How the items are linked:
tr ga rz
tr su bz
tr ke sd
tr se zt
tr li tc
dq ga cm
dq su dh
dq ve fg
dq ke gs
dq se hb
dq li pp
qb ga lc
qb su dz
qb ve tp
qb ke rt
qb se gq
qb li tz
nz ga nb
nz su sd
nz ke sg
nz se nr
nz li zt
jb ga zn
jb su qp
jb ve gl
jb ke mc
jb se fp
jb li lg
dg ga gs
dg su tp
dg ve zm
dg ke qp
dg se lg
dg li cm
mc ga hb
mc su cm
mc ve ms
mc ke lg
mc se fm
mc li jb
mf ga ms
mf su fg
mf ve rz
mf ke mh
mf se zh
mf li nj
jz ga dz
jz su lj
jz ve cj
jz ke rg
jz se lc
jz li zc
lc ga qb
lc su jz
lc ve gm
lc ke fb
lc se lj
lc li dl
rt ga fb
rt su dp
rt ve fp
rt ke tz
rt se td
rt li qb
dh ga fm
dh su hb
dh ve zh
dh ke gm
dh se dq
dh li mn
hb ga mc
hb su dq
hb ve mf
hb ke cj
hb se dh
hb li zn
fd ga fg
fd su lf
fd ve bz
fd ke zm
fd se ms
fd li jl
hz ga zt
hz su rz
hz ke nb
hz se pm
hz li cd
zh ga lf
zh su mf
zh ve hz
zh ke bg
zh se fg
zh li pf
dl ga tz
dl su zc
dl ve dh
dl ke lc
dl se rp
dl li fb
cn ga zm
cn su bg
cn ve qg
cn ke gn
cn se mh
cn li fg
sj ga zc
sj su pj
sj ve mc
sj ke dz
sj se tz
sj li dp
nr ga qg
nr su nz
nr ke mt
nr se sd
nr li bz
mh ga fh
mh su cn
mh ve bq
mh ke nj
mh se bg
mh li mf
nb ga nz
nb su bq
nb ke cd
nb se qg
nb li hz
pj ga rp
pj su tz
pj ve cm
pj ke gq
pj se sj
pj li td
sd ga bq
sd su nr
sd ke tc
sd se nz
sd li tr
fl ga tc
fl su nf
fl ke rz
fl se cd
fl li bq
lj ga gq
lj su lc
lj ve gs
lj ke nc
lj se jz
lj li rp
bg ga zl
bg su mh
bg ve nb
bg ke pf
bg se cn
bg li zh
zt ga hz
zt su tr
zt ke nz
zt se bz
zt li sg
zn ga jb
zn su pp
zn ve nj
zn ke hb
zn se mn
zn li cj
qp ga pp
qp su fp
qp ve jl
qp ke cm
qp se jb
qp li dg
lg ga cj
lg su dg
lg ve fh
lg ke jb
lg se tp
lg li mc
fm ga dh
fm su mc
fm ve lf
fm ke tp
fm se cm
fm li fp
jl ga gn
jl su pg
jl ve mt
jl ke fd
jl se gl
jl li zm
rp ga pj
rp su dl
rp ve dq
rp ke lj
rp se zc
rp li nc
ms ga mf
ms su fd
ms ve tr
ms ke fh
ms se lf
ms li gl
pf ga pg
pf su nj
pf ve cd
pf ke zh
pf se gn
pf li bg
fb ga rt
fb su rg
fb ve mn
fb ke dl
fb se nc
fb li lc
bz ga pm
bz su zt
bz ke nr
bz se tr
bz li mt
qg ga nr
qg su nb
qg ke nf
qg se bq
qg li pm
dp ga rg
dp su td
dp ve jb
dp ke sj
dp se rt
dp li dz
tp ga gm
tp su lg
tp ve zl
tp ke fp
tp se dg
tp li fm
cj ga lg
cj su gs
cj ve mh
cj ke zn
cj se gm
cj li hb
gs ga dg
gs su gm
gs ve cn
gs ke pp
gs se cj
gs li dq
sg ga cd
sg su tc
sg ke zt
sg se mt
sg li nz
nc ga td
nc su fb
nc ve pp
nc ke rp
nc se rg
nc li lj
gq ga lj
gq su qb
gq ve dg
gq ke td
gq se dz
gq li pj
nf ga mt
nf su cd
nf ke pm
nf se fl
nf li qg
fp ga mn
fp su jb
fp ve pg
fp ke fm
fp se qp
fp li tp
nj ga gl
nj su gn
nj ve fl
nj ke mf
nj se pf
nj li mh
pg ga pf
pg su gl
pg ve sg
pg ke lf
pg se jl
pg li zl
dz ga jz
dz su gq
dz ve lg
dz ke dp
dz se qb
dz li sj
lf ga zh
lf su ms
lf ve zt
lf ke zl
lf se fd
lf li pg
rg ga dp
rg su nc
rg ve zn
rg ke zc
rg se fb
rg li jz
cd ga sg
cd su fl
cd ke hz
cd se nf
cd li nb
mt ga nf
mt su sg
mt ke bz
mt se tc
mt li nr
rz ga tr
rz su pm
rz ke bq
rz se hz
rz li fl
zm ga cn
zm su zl
zm ve nr
zm ke jl
zm se fh
zm li fd
td ga nc
td su rt
td ve qp
td ke pj
td se dp
td li gq
gn ga jl
gn su pf
gn ve nf
gn ke fg
gn se nj
gn li cn
gl ga nj
gl su jl
gl ve tc
gl ke ms
gl se pg
gl li fh
bq ga sd
bq su qg
bq ke fl
bq se nb
bq li rz
pm ga bz
pm su hz
pm ke qg
pm se rz
pm li nf
tz ga dl
tz su sj
tz ve fm
tz ke qb
tz se pj
tz li rt
gm ga tp
gm su cj
gm ve bg
gm ke mn
gm se gs
gm li dh
pp ga qp
pp su mn
pp ve gn
pp ke dq
pp se zn
pp li gs
fh ga mh
fh su zm
fh ve sd
fh ke gl
fh se zl
fh li ms
mn ga fp
mn su zn
mn ve pf
mn ke dh
mn se pp
mn li gm
cm ga dq
cm su fm
cm ve fd
cm ke dg
cm se mc
cm li qp
zc ga sj
zc su rp
zc ve hb
zc ke jz
zc se dl
zc li rg
zl ga bg
zl su fh
zl ve nz
zl ke pg
zl se zm
zl li lf
tc ga fl
tc su mt
tc ke tr
tc se sg
tc li sd
fg ga fd
fg su zh
fg ve pm
fg ke cn
fg se mf
fg li gn

In the rows, zero is written as 553.

The rows follow the links: the fewer symbols apart two items are, the more alike their rows tend to be.

Each row is also shifted at random along 3 hidden directions that mean nothing.

Name the item of each row.
 533   525   513   531   511   514   435   557   551   566   573   606   522   522   655   604   581   488   596   618   491   667   484   560   577   623   527   615   586   515   520   450   526   412   567   599   659   696   571   545   520   659   633   563   559   503   698   542   494   606   560   626   573   541   508   468   629   551   530   631   686   563   529: mc
 317   584   468   479   590   551   408   606   638   632   385   709   453   579   599   655   460   554   504   585   537   585   545   332   533   472   497   616   502   414   502   562   606   573   530   509   567   552   435   583   519   587   594   524   550   557   538   481   534   536   481   585   474   525   573   488   483   604   478   488   535   493   557: rt
 432   628   523   587   553   552   426   556   583   495   515   549   580   552   504   581   516   687   529   612   560   570   538   388   581   494   553   636   490   518   466   526   672   452   601   530   575   667   579   591   464   566   550   479   479   576   488   518   555   679   543   530   617   569   486   470   542   575   560   585   511   547   460: dl
 375   461   494   517   648   545   425   669   661   615   447   731   496   523   561   539   537   505   613   589   547   499   519   392   570   605   591   688   538   473   533   527   535   500   564   496   618   598   581   561   508   588   596   515   436   580   643   569   620   455   489   555   525   418   620   504   602   521   508   600   587   579   598: gq
 749   632   629   549   466   554   641   562   598   542   438   501   657   646   563   593   508   671   513   582   625   445   596   484   396   471   547   617   667   602   636   570   583   602   508   509   428   530   377   487   483   515   565   585   511   561   405   575   594   581   631   610   570   504   629   610   388   699   563   443   622   568   631: rg
 625   579   523   515   599   447   514   438   428   592   490   629   480   372   626   574   558   529   632   511   548   640   554   769   558   528   362   532   461   451   556   590   475   593   547   631   646   549   712   501   535   703   613   558   697   551   590   657   470   501   612   513   481   597   533   579   544   437   553   591   621   539   479: zt
 563   480   567   546   637   566   570   527   538   616   550   656   575   511   595   495   573   463   611   477   511   512   606   663   534   579   537   535   522   528   583   582   426   600   566   570   593   487   590   527   600   561   592   562   572   594   662   592   605   410   562   522   490   481   662   648   558   466   498   547   588   599   629: zm
 535   529   501   574   522   489   524   563   507   547   619   446   434   378   551   572   594   602   624   601   642   585   436   655   560   625   444   459   558   578   580   538   526   542   547   574   654   658   665   464   594   748   565   631   520   440   529   629   460   609   533   539   602   649   452   509   581   471   573   682   577   560   421: rz
 639   621   509   572   544   507   536   470   433   523   647   462   513   452   513   546   587   596   573   531   550   600   538   689   620   535   493   508   482   563   485   558   567   533   590   585   598   580   705   583   542   620   529   535   610   524   520   587   461   618   528   516   615   674   440   520   624   478   604   626   434   543   415: hz
 931   553   603   498   542   496   758   470   425   517   641   476   635   563   639   545   577   447   578   474   486   561   629   894   532   536   562   479   570   679   627   530   461   545   513   621   531   472   625   479   601   505   645   569   675   533   631   578   557   499   571   536   520   529   633   703   583   498   582   467   660   608   620: sd
 404   506   575   499   482   591   553   586   687   602   438   645   547   662   621   630   510   529   475   603   494   548   532   355   493   531   575   628   631   495   565   524   587   529   528   545   483   575   336   512   517   499   626   575   516   516   555   499   570   546   519   643   463   472   606   550   440   650   498   488   649   502   609: dp
 510   470   610   620   563   562   604   519   499   521   628   557   515   506   457   485   609   561   612   521   586   512   579   614   559   584   505   499   573   561   578   582   520   564   637   636   569   602   625   500   588   574   432   534   562   518   431   662   579   560   618   553   561   658   467   534   592   490   599   637   485   571   518: pm
 726   700   597   550   564   550   635   530   545   462   525   492   721   685   510   536   511   651   472   562   564   523   611   543   541   482   674   635   517   664   497   558   620   549   566   454   512   531   583   557   519   418   615   465   542   650   505   532   644   572   556   489   600   471   605   606   533   606   569   470   510   606   567: lc
 720   629   652   585   476   515   636   463   601   513   417   465   667   584   588   615   540   740   579   614   601   480   605   547   377   507   510   629   633   617   651   536   580   544   562   581   479   643   459   414   460   563   614   614   466   581   441   626   622   574   726   571   471   549   621   624   356   632   563   536   687   593   575: zc
 449   572   534   478   572   554   488   532   528   590   546   614   459   600   610   579   493   410   462   528   464   643   546   523   664   492   538   468   488   473   481   591   537   546   521   569   550   501   494   657   593   531   572   527   647   530   599   463   478   545   485   586   539   571   515   501   587   588   535   508   523   488   555: pg
 576   632   606   600   520   541   588   387   470   417   635   434   618   542   521   517   560   634   518   552   534   610   631   596   597   521   548   482   472   580   503   554   624   548   598   547   551   576   628   560   555   520   519   526   586   561   509   550   539   667   630   506   552   652   474   582   524   530   593   559   482   583   493: zh
 510   642   544   533   638   518   577   553   595   504   486   518   624   537   451   607   506   619   529   602   645   480   590   522   554   533   570   575   399   595   595   603   621   603   528   448   572   479   594   585   543   552   588   536   480   616   484   509   570   555   578   449   577   568   599   601   460   498   535   530   520   565   499: gm
 846   601   565   539   489   567   682   560   553   465   666   376   753   656   549   536   551   584   520   564   566   485   564   613   550   578   691   516   632   766   571   542   620   474   505   507   497   563   586   584   526   424   624   521   493   576   573   499   572   598   570   532   650   503   601   601   595   596   607   528   597   609   598: cj
 757   612   492   549   549   550   502   525   446   559   646   395   547   483   507   607   538   542   495   468   560   558   479   620   704   480   589   470   503   563   439   629   651   536   531   501   599   468   635   649   611   534   471   536   626   570   508   509   418   656   492   534   716   617   471   435   627   578   578   542   383   534   425: pf
 515   567   573   666   518   575   412   553   600   571   435   611   554   471   503   548   551   676   644   616   626   508   504   441   534   598   551   673   567   517   515   566   605   526   642   523   585   666   562   525   514   604   532   596   438   586   496   639   589   572   619   576   619   524   549   446   530   523   548   627   555   539   470: rp
1006   586   518   518   562   477   708   565   423   536   646   411   603   392   537   567   594   537   596   525   637   488   490   885   540   569   487   467   554   715   638   621   457   558   520   559   589   485   751   467   607   671   612   625   576   542   533   615   511   503   553   498   594   564   615   649   585   466   592   559   589   579   494: bq

Where do the symbols, taken in turn from left to right, take each start?
Answer with the item's name.
 761   517   549   575   488   578   591   486   413   524   705   543   586   610   615   438   634   419   611   455   469   662   623   779   622   587   599   542   597   560   461   513   477   497   651   659   507   578   663   525   599   493   501   507   688   552   640   613   542   531   536   573   598   534   471   527   725   519   585   615   482   624   548
li li ga su su: bq
 579   499   618   608   597   614   661   574   558   530   607   508   637   561   440   451   582   611   584   541   621   417   657   591   497   586   621   513   579   627   633   580   523   626   552   515   463   455   542   544   575   463   484   551   499   607   482   570   625   534   604   471   567   557   608   650   559   505   590   544   444   597   630
se ke ke ve: rz
 493   590   489   433   683   472   485   544   556   575   462   667   537   442   616   629   469   511   593   560   586   547   544   551   570   533   492   611   426   509   585   548   526   563   468   475   637   497   638   595   503   615   663   500   557   588   624   502   536   458   556   447   477   513   637   615   510   471   505   551   636   563   541
ke su li se li: fm
 403   546   599   512   511   545   544   526   651   578   444   645   580   599   650   632   532   590   549   631   513   581   559   414   452   550   536   678   617   504   606   452   570   496   554   589   526   675   414   505   481   576   626   568   486   520   583   566   610   583   604   551   463   495   557   583   489   633   559   553   692   575   616
su li ve ve: jl
 448   556   554   608   514   527   483   550   607   542   577   463   524   468   530   602   593   651   602   693   606   581   432   424   559   617   565   578   575   554   588   487   608   477   580   548   624   736   539   530   523   654   540   601   424   493   501   555   504   695   558   577   612   619   493   463   526   535   590   676   607   520   471
se ke su se ke: mn
 565   604   508   486   579   521   508   583   591   551   502   599   606   658   593   575   478   547   495   565   473   546   592   464   607   509   619   644   486   545   485   500   635   494   501   515   553   530   597   614   497   468   674   441   540   613   645   439   604   523   497   507   552   443   612   592   598   549   556   498   540   590   561
ke li ve se se: lg
 401   453   520   524   549   458   555   558   518   608   617   567   422   429   618   581   608   485   638   563   546   612   478   620   599   605   450   491   583   511   612   531   468   526   555   628   636   657   582   485   563   712   593   606   577   426   620   610   477   568   548   592   497   614   473   563   588   473   565   639   644   534   491
ga ke su se su: qg
 609   485   542   554   536   643   555   607   536   627   572   626   501   568   594   480   586   412   563   428   500   601   544   627   613   579   570   511   574   473   530   599   502   586   558   593   532   458   481   609   623   514   485   590   653   555   608   573   549   502   515   638   598   515   537   501   629   568   504   550   512   549   610
su se ve su: sg
 394   517   601   505   496   589   552   603   621   592   552   571   518   711   651   604   534   458   454   583   452   619   525   365   522   556   624   559   630   532   556   476   564   528   487   544   491   562   350   615   565   487   552   573   529   473   625   429   499   601   506   650   515   493   571   546   524   654   566   482   636   521   681
li ke li: lg
 553   490   537   496   507   533   614   570   512   590   607   521   451   578   621   577   571   434   525   519   520   623   544   659   554   529   480   459   627   545   625   559   462   595   516   624   503   493   522   501   598   619   583   601   608   455   595   561   486   499   458   612   486   597   556   583   541   532   542   519   644   492   594
ke ga li se: cd
 659   552   578   595   640   530   579   584   690   629   263   646   611   409   487   607   519   759   642   625   744   329   599   523   337   552   414   668   528   517   694   644   470   690   539   469   555   495   513   428   476   684   599   621   453   634   468   679   620   424   698   500   464   465   751   638   380   468   483   545   663   579   615
ga ga su se su: lc
 688   604   617   621   470   562   610   460   523   488   646   420   617   530   552   549   608   648   595   600   601   571   551   669   512   588   567   492   626   650   565   519   588   493   569   580   550   634   612   502   567   607   540   619   541   550   527   585   536   638   634   537   607   628   525   585   533   561   611   612   597   587   538
su ve se ga: tr
 403   509   600   659   519   610   505   531   573   558   507   552   542   448   452   514   622   635   646   565   644   553   539   564   517   624   508   573   562   519   590   562   488   601   616   596   585   602   558   530   588   575   456   613   499   573   463   644   576   557   664   547   570   649   533   531   541   521   549   669   499   545   520
ve ga se li li: sd
 741   606   380   537   571   479   360   512   445   596   469   630   537   393   672   624   541   547   615   580   576   636   445   617   610   516   471   691   454   462   427   521   597   440   598   538   719   659   695   597   497   670   732   530   626   603   652   606   491   532   528   597   598   466   547   458   633   510   517   662   587   582   392
ga ke ga li ga: dl
 453   522   589   534   576   542   632   603   598   488   693   448   571   582   444   557   563   603   536   636   587   481   508   505   556   590   639   467   612   677   640   519   579   520   473   489   582   562   542   580   600   545   532   579   413   449   541   487   552   618   538   504   575   591   547   596   547   527   593   580   556   545   600
ve ga li: tr
 481   564   556   470   581   528   555   609   679   597   475   617   621   635   638   601   514   560   525   634   521   542   546   444   473   564   562   614   586   583   592   502   538   517   509   518   503   635   477   524   503   542   674   503   468   558   621   508   555   535   508   523   494   450   627   620   492   565   537   499   664   557   625
se ve se se: lg
 314   610   535   585   586   516   425   571   580   541   499   559   494   423   477   605   513   699   580   648   645   589   491   422   552   534   484   571   413   481   524   520   631   539   556   550   644   645   605   575   484   648   523   540   478   581   465   528   528   662   605   479   518   636   489   522   478   544   550   608   479   546   414
su ga se: fm
 592   602   522   496   553   518   493   509   525   601   464   594   533   575   646   604   473   440   497   514   479   597   558   576   600   470   531   563   506   489   471   588   604   544   510   561   594   429   474   644   543   520   621   538   704   615   582   485   457   544   560   572   563   487   571   510   553   606   506   498   559   520   530
ga ga ke ve: lf
